Below is a small trained network, with its code and all its weights. Each question gives an input and a class and asks what happens when units are switched off, that is, made to give their printed mean instead of their output.

import numpy as np


def w(rows, s, z=0):
    codes = np.array(rows[::2]) - 128.0
    scale = np.full(codes.shape[1], s)
    scale[-1] = z or s
    return codes * scale


def f(y):
    return np.maximum(y, 0)


def log_softmax(a):
    a = a - a.max(-1, keepdims=True)
    return a - np.log(np.exp(a).sum(-1, keepdims=True))


def net(x, mask):
    res = np.array(x, float).reshape(1, 5) / 4 @ E
    y = f(res @ A[0][:, :-1].T + A[0][:, -1])
    res = res + np.where(mask, y, B[0][:, -1]) @ B[0][:, :-1]
    return log_softmax(res[-1] @ U[:, :-1].T + U[:, -1])


A, B = {}, {}
E = w([
[164,36,151,116],'x0',
[129,128,128,128],'x1',
[176,173,219,128],'x2',
[130,142,114,4],'x3',
[128,128,128,128],'x4',
],0.012)
A[0] = w([
[124,136,129,52,138],'n1',
[95,151,99,134,189],'n2',
[88,143,31,144,254],'n3',
[190,54,213,115,61],'n4',
[138,1,82,120,175],'n5',
[146,223,179,134,172],'n6',
[142,146,116,9,146],'n7',
[100,101,85,95,105],'n8',
],0.023,0.0047)
B[0] = w([
[116,161,115,62,196],'n1',
[77,126,161,132,174],'n2',
[9,60,157,139,232],'n3',
[161,24,195,58,207],'n4',
[200,139,2,162,250],'n5',
[182,213,164,193,219],'n6',
[103,207,124,37,237],'n7',
[81,163,89,106,183],'n8',
],0.039,0.019)
U = w([
[69,42,167,218,254],'0',
[42,133,145,103,73],'1',
[174,135,160,253,198],'2',
[149,210,150,131,17],'3',
[166,81,74,245,192],'4',
[143,160,51,113,87],'5',
[151,30,202,163,148],'6',
[134,99,180,49,38],'7',
],0.0073,0.0033)

Each question gives the input, the list of numbers given to net, and the class t.
The units are the neurons (one row each of A and B). Each row of codes is followed by its name. A weight is (code - 128) times the scale printed after its matrix; where a second scale follows, it is the last column's (A, B and U).
mask holds one flag per neuron, in row order. A switched-off neuron (its flag False) gives its mean, the last column of its row in B, instead of its output. The means were averaged over made-up inputs and are rounded, as every weight is.
A unit's drop is (log p(t) with every unit on - log p(t) with that unit switched off) / (log p(t) with every unit on - log p(t) with every unit switched off).
The circuit of an input: a set's keep is (log p(t) with only the set's units on - log p(t) with every unit switched off) / (log p(t) with every unit on - log p(t) with every unit switched off). Starting from all 8 units, units are removed one at a time, each time the one whose removal leaves the highest keep (on an exact tie, the one counted first), for as long as the keep stays at least 0.8.
circuit, biggest first: the units of the circuit, biggest drop first
unit that matters most: the unit with the biggest drop
top k neurons: the k neurons with the biggest drops, biggest first
drop when u is switched off: that unit's drop, to one decimal
input [0,-7,5,-6,8], class 2: circuit, biggest first -> (n6 n7)
input [1,2,5,-2,-4], class 6: circuit, biggest first -> (n4 n7)
input [-1,0,-8,6,8], class 1: unit that matters most -> n3
input [-1,6,1,7,-7], class 3: circuit, biggest first -> (n3 n4 n5)
input [0,4,1,-7,-4], class 2: top 2 neurons -> (n3 n7)
input [-8,0,-5,0,-5], class 0: circuit, biggest first -> (n7 n3)
input [5,5,-2,-6,4], class 4: top 2 neurons -> (n7 n5)
input [-8,8,-6,1,-5], class 1: top 4 neurons -> (n8 n4 n5 n6)
input [-8,-6,3,-1,-2], class 2: circuit, biggest first -> (n7 n6)
input [3,3,-6,-6,3], class 4: top 2 neurons -> (n5 n7)
input [1,-8,8,2,3], class 7: top 2 neurons -> (n4 n5)
input [6,6,1,-3,-1], class 6: top 2 neurons -> (n4 n7)
input [-8,-7,3,-8,4], class 2: top 2 neurons -> (n6 n7)
input [-1,3,5,7,-2], class 3: unit that matters most -> n6
input [-6,-5,0,-2,8], class 0: top 3 neurons -> (n7 n5 n3)
input [0,8,-2,6,-4], class 1: top 2 neurons -> (n5 n6)
input [0,0,4,5,-1], class 3: top 2 neurons -> (n3 n6)
input [4,6,3,-1,1], class 6: drop when n6 is switched off -> 0.0
input [-2,7,4,-5,7], class 2: drop when n7 is switched off -> 0.5
input [1,8,4,5,-2], class 7: drop when n5 is switched off -> 1.4
input [-5,4,-5,-6,-1], class 0: drop when n7 is switched off -> 0.1
input [-3,3,-1,7,-3], class 1: circuit, biggest first -> (n5)
